Each row is followed by roughly how far along a hidden order it lies, from 0 to 30. A new part has a new order.
(in the rows, 128 means zero)
[133 129 125 129 129 140 115 125 123 116 146 124 110 121 119 113 119 131
 129 120 127 139 143 146 116 135 141 138 149  80 121 153 156 137 130 122
 133 117 130 125 121 129  86 144 104 140 134 131 126 161 111 120 125 120
 123 117 120 134 154 109 132 156 127 127 136 114 133 123 124 138 124 119
  85 148 138  85 113 119 134 124 131 124 133 137 140 136 123 149 164 127
 133 112 102 138 148 113 126 135 137 118 112 145 131] -> 14
[137 139 123 133 128 140 112 132 127 126 140 128 112 133 123  95 116 130
 128 123 123 155 143 149 117 145 151 131 157  84 124 150 152 139 122 122
 131 133 127 129 123 131  92 139  95 151 128 131 116 148 128 119 126 113
 123 113 125 125 146 111 133 170 122 137 139 120 137 115 115 133 137 117
  79 145 139  86  76 107 137 121 125 129 135 140 176 137 116 151 172 130
 134 110 105 145 140 119 126 139 135 121  96 163 150] -> 14
[ 93  72 164 112 136 155 147  97 111 113 181 114 119  97 131 210 199 100
 145 126 101  30 150 100 147 122  90 171  47  82 122 139 162 119 150 113
 136  94 125 101 119  99 120 153 140 120 185 114 149 249  77 136 138 170
 147 110 116 158 172  88 107 102 140  89 132 106 112 166 157 109  73 109
 109 106 131 177 235 164 183 139 167 134 120 138  24 136 138  65  48 142
 149 128  84 165 175 101  80 106 160 129 214 118  39] -> 22
[107 108 135 114 119 152 144 118 119 122 169 124 115  83 140 132 149 103
 119 111 103  89 146 155 140 141 105 138 110  81 138 153 142 155 133 122
 122  97 126 115 123 109 117 165 110 114 165 126 131 224 102 131 128 136
 160 109 120 165 152  88 124 148 132 116 128 101 120 138 131 115 101 128
 103 105 125 145 134 151 150 132 142 133 148 133  75 127 114  95 103 123
 122 112 116 174 143 107 117 134 156 124 205 129  73] -> 21
[125 108 126 122 130 146 145 126 114 109 173 113 118 106 139 151 151 101
 144 112 124  71 146 118 121 124 133 135 103  75 122 150 176 135 141 122
 117 102 127 126 113 119 112 153 145 131 170 125 135 195 104 118 124 156
 131 130 120 145 168 103 156  99 145 105 139 113 129 138 141 124  95 133
  99 145 138 119 188 147 146 128 139 124 143 121  60 134 119 107 130 147
 138 117  86 153 157  99 115 140 137 115 165 120  86] -> 14
[116 169 135 125 103 127 119 120 148 160 107 153 118 120 147  66 102 144
  85 110  97 205 134 204 152 162 107 105 191 116 156 120  85 161 108 139
 113 152 133 115 143 107 144 120  62 104  86 131 106 141 150 149 124  85
 179 105 131 172 102 134 106 255 100 182 113 110 103 104 107 114 170 147
 109  96 107 132   1 108 120 129 111 129 137 136 220 117 102 151 147  81
 101 109 146 154 113 144 159 123 134 143 140 170 159] -> 25
[134 195 108 120 102 113 121 145 149 141 123 172 123 134 145  21  73 131
  77 109  89 245 136 250 118 146 140  80 202 116 142 103  86 180 106 145
  90 141 137 130 147 133 160 102  61 125  76 150 104  65 175 146 135  86
 143 116 137 138  93 143 130 200 106 183 138 134 122  89  83  98 140 168
  97 149 104 128   1 124  88 123  86 130 161 110 249 119  96 167 161  92
  95 107 149 123  90 151 171 146 104 154  61 149 199] -> 15
[171 168 100 149 145 105  90 153 128 101  81 126 120 167 101 115  97 191
 150 132 190 230 123 137  84 118 200 118 174 161  88 160 166 123 133 125
 119 134 146 135 121 161  64  98 148 162  93 139 122  53 145  82 128 126
  84 151 133  75 131 153 157 124 123 138 156 138 168 104  92 177 149 110
 106 183 150  71 115 118  88 116 109 119 121 125 201 132 114 221 198 167
 134 134 119  83 115 128 152 156 106 108   7 107 155] -> 0
[168 162 106 143 142 114  92 144 129  96 102 131 113 175  90 100  95 170
 140 126 164 223 130 139  84 112 204 126 181 132  86 141 166 125 136 122
 135 133 146 133 117 151  67  90 135 169  96 141 122  56 145 101 132 119
  79 145 125  75 141 153 137 119 117 140 159 131 158 103 102 153 160 113
  88 207 136  56 101 110  95 114 103 110 117 126 218 136 128 221 202 158
 137 125 107  91 129 130 140 144 102 117   4 129 174] -> 2
[108 150 130 126 108 128 134 122 138 173 122 140 121 111 158  84 108 137
  93 112 113 167 120 172 162 170  98 107 168 114 171 132  86 163  96 132
 117 145 127 115 128 118 146 170  64 105  99 111 108 154 149 144 116  98
 180 101 132 179 110 122 123 252 111 163 115 113 112 111 109 122 151 140
 113  76 121 146  21  95 135 129 120 142 134 144 202 118  97 132 146  90
 109 111 158 171 112 138 145 136 142 136 163 180 130] -> 25
[118 118 134 121 127 149 134 117 123 115 167 124 113  99 117 119 133 109
 124 119 103 144 154 147 125 146 117 140 133  66 129 146 155 140 131 121
 142 108 124 121 126 118  93 147  95 124 161 131 126 211 105 128 123 128
 139 108 117 154 149  98 124 165 126 127 120 100 120 123 139 123 112 122
  81 127 132  87 126 121 163 125 136 120 138 136 106 135 120 123 142 119
 128 109  95 173 155 109 114 127 146 121 163 142 111] -> 17
[ 94 120 149 117 111 153 152 107 132 169 160 128 115 102 148  93 134  87
  99 109  85  69 118 150 179 161  63 126 142  90 178 116  98 151 100 128
 156 142 116 116 133 111 150 181  45 112 134 102 114 197 134 169 118 105
 179  91 122 194 132  95  98 236 113 149 109 112 102 121 135  96 132 137
 100  60 126 140  75  88 171 134 144 140 125 153 199 125 116  97 132  88
 124 108 151 192 130 131 121 113 157 143 202 209 147] -> 30

Part 2:
[129 121 110  94 102  98 104 131 138 146  57  96 152 139 143 151 125 124
 133 158  75 158  65 160 134 170  98 151 132 122 181 173 164 103 123 115
 150 126  99 174  68 139 134 141 135 134 118 110 167 107 113 114 100 157
 136 181 242 143 114 155 126  93 122 147 110 128 103 116 135 148 116 164
 129 110 128 131 130 111  91 140 134 163 162 171  94 163 165] -> 6
[112 139 112 132 100 115 102 133 125 130 103  92 146 130 159 170 123 106
 120 191  86 133  62 177 149 179  85 169 124 106 201 175 187 100  85 127
 157 108 102 144  73 130 132 122 134 127 138 119 165 110 138 127 115 184
 142 163 186 112 119 177 123 122 146 162 126 126  90 130 132 153 109 143
 127 107 104 163 126 105  98 144 200  99 147 214  64 138 158] -> 9
[174 148 148 115  77 126 150 129 166 138  48 121 140 161 148 126 124 110
 125 222  81 118 163 189 135 136  68 171 120 153 160 229 152 110 135 131
 107 116 119  98 141 159 149 117 112 152 113 136 180  39 107 114 131 154
 182 119 168 130 140 169  79 132 140 158 112 210 102 150 124 143 133 145
 154 153 127 144 107 135 153 117 213  89 145 198 103 165 109] -> 29
[140 122 146  99 104 111 165 152 176 164 113 161 136 134  99 130 116 118
 116 146  98  82  83 144 111 145  58 128 104 120 127 125 123  97 166  74
 121  99  93 112 116  99 138 115 103 119  84 176 174  98 109 137 145 166
  84 112 140 144 103 183 165 130 101 146 144 147 107 157 138 136 137 175
 156 115 117 109 120  89 130  99 165 144 126 177 157 134 108] -> 22
[148 134 113  80 108  94 128 142 130 123  63 138 161 146 146 134 135 123
 159 163  68 141 110 124 131 156 115 175 133 123 163 143 138 107 137 138
 169 144 108 169  55 110 136 129 150 137 139  96 165  87 109 101  97 148
 137 170 255 134 132 171 117  78  93 123  92 128 128 111 133 137 128 159
 132 125 131 126 125  80  94 144 134 165 146 182 148 179 150] -> 0
[159 135 127 116  78 109 142 130 151 154  22 122 163 145 110 142 132 140
 186 181  43 125  88 165 102 163 103 137 131 106 160 145 158  87 142 136
 143 122 102 172  59 115 103 137 150 120 115 123 169  76 156 129 111 181
 105 183 250 127 118 174  99  87 101 152 124 165  91 125 131 140 112 135
 134 130 131 131 133  95 101 111 179 155 149 239 112 150 138] -> 5
[154 107 145  84 105 143 163 113 125 152 110 158 128 151  93 143 155 157
 125 149  85  89 120 158 104 140 140 135 100 124 161 107 131  96 107 152
 130 102 109 109  88  71 138 104 131  91 118 153 126  81 124 102 121 176
  46 182 195 114 150 145 122 114 135 140 133 136  78 155 135 102 117 135
 154 147 129 116 112  94 125 131 147 139 107 175 146 142  77] -> 13
[159 115 118 119  99 112 130 159 130 127  64 102 163 142 146 157 124 143
 148 173  91 142  77 146 124 169  83 139 118 124 159 191 163 104 121 136
 115 112 121 190  73 148 108 149 154 121 126 117 143  89 101 128  82 162
 125 172 218 137 103 165 107  79 110 136 105 155 106 120 127 152 104 124
 115 139 115 101 139 121 125 130 192 170 146 211 109 143 150] -> 16
[188 120 167 126 109 139 161 146 153 145  59 134 164 150 101 134 144 130
 150 154 102 147 138 114  92 121  89 141 119 144 106 190 144 117 133 127
 120 171 131 180 143 136 120 137 163 133 123 136 123  64  94 103 108 149
 144 163 229 122  81 149 108  88 100 132  74 173 130 139 119 147 103 144
 152 152 108  93 133  94 140  86 165 186 110 194 132 148 138] -> 30
[153 113 142 109 116 135 157 111 121 182 166 176 146 147 105 117 139  98
 137 166  77  96 184 141 130 144 138 138  67 111 163 107 113  94 101 132
 130 144 129 114  92  21 142  86 142 112 141 141 163  94 177 121  89 125
  88 188 220 106 138 162 129 102 127 145 125 126  99 158 133 118 127 157
 155 109 100  81 140  98  98 125 125 197 108 158 126 137  80] -> 0
[179 141 137  96  85 112 145 120 134 150  16 124 162 146 106 142 142 132
 178 164  54 123  94 163 105 157 105 157 124 114 169 148 167  92 141 138
 150 125 111 164  71 127 104 131 153 130 125 113 168  83 143 125 115 180
 106 193 255 122 131 178  91  90 110 153 118 161  94 122 128 129 112 142
 134 123 132 146 126  87 101 121 154 149 147 222 110 157 140] -> 1
[166 104 125  63 116 102 131 148 159 135  82 115 140 131 139 110 131 110
  96 158  87 119  60 124 130 158  76 144 107 133 134 158 144  99 136  89
 110 133 113 121  52  70 146 111 121 127 119 120 170  86  93 138  91 138
 101 153 186 150 107 183 129  81 107 139 128 139 144 147 138 137 141 178
 163 101 118  93 141 101 113 122 164 163 142 167 156 127 128] -> 12
[166 148 149 111  93 123 159 150 166 151  81 139 133 152  93 123 126 103
 117 180  79 105 127 160 123 135  70 147 109 145 146 184 139 107 142 108
 115 118  96 108 123 152 145 114 114 144 110 150 174  58 121 117 138 152
 143 121 166 121 124 191 105 121 123 145  86 188 146 152 131 144 138 166
 163 135 122 126 114 114 150 107 195 118 133 184 126 163  99] -> 28
[130 123 125 101  85 129 145 103 139 158  98 133 153 144 105 137 148 128
 144 197  62 102 137 178 126 158 115 127  82 105 199 130 147 103 116 156
 120 103 109 112  85  80 128 110 128 108 117 138 170  85 163 138 117 182
  77 190 190 124 144 171 118 108 144 167 145 171  71 148 132 118 116 132
 136 107 107 129 119 111 110 125 174 129 134 201 119 158  80] -> 3
[176 123 142 121 100 110 109 145 138 152  89 124 139 143 159 147 123 109
 106 166  91 137  87 154 115 150  58 150 131 135 146 187 163 109 140  99
 156 117 117 186  95 141 144 129 114 153 114 132 179 108  96 117 132 148
 167 157  33 147  86 150 124 128 132 146  98 135 117 126 136 160 121 156
 136 113 122 123 132 103 103 119 197 151 151 136  94 158 184] -> 23
[178 112 146  95 102 107 142 155 158 128  92 130 135 136 140 127 120 105
 106 173 100 120  73 140 129 136  61 145 104 142 121 185 146 110 142  90
 102 107 111 122  85 117 141 108 127 133 107 123 177  81  86 132 115 146
 124 123 130 146 104 171 126 103 107 143 123 161 133 150 132 135 135 174
 156 114 114 111 127 112 131 110 172 146 145 154 131 142 130] -> 22
[168 109 134 105 111 122 146 151 136 122  72 118 192 146 119 151 135 138
 147 168  54 139  99 115 118 153  93 139 112 124 135 197 155 101 114 130
 114 139 127 185  82 134 123 136 162 120 120 119 149  80  71 124  71 131
 131 168 206 119  93 143 118  76 108 131  98 145 127 127 129 151 108 132
 132 142 101  80 145 109 127 100 173 186 128 221 129 155 139] -> 21
[158 128 119  83  78 108 124 133 141 128  37  92 159 144 121 131 125 120
 153 191  53 145  88 169 127 163 116 153 114 126 197 166 170 100 124 144
 129 109  96 145  46 107 125 127 140 129 119 103 174  69 128 129 102 173
 117 188 255 142 133 187  90  74 127 160 120 147 106 131 131 133 119 136
 139 121 125 125 132 107 102 135 182 125 160 215 115 149 133] -> 3
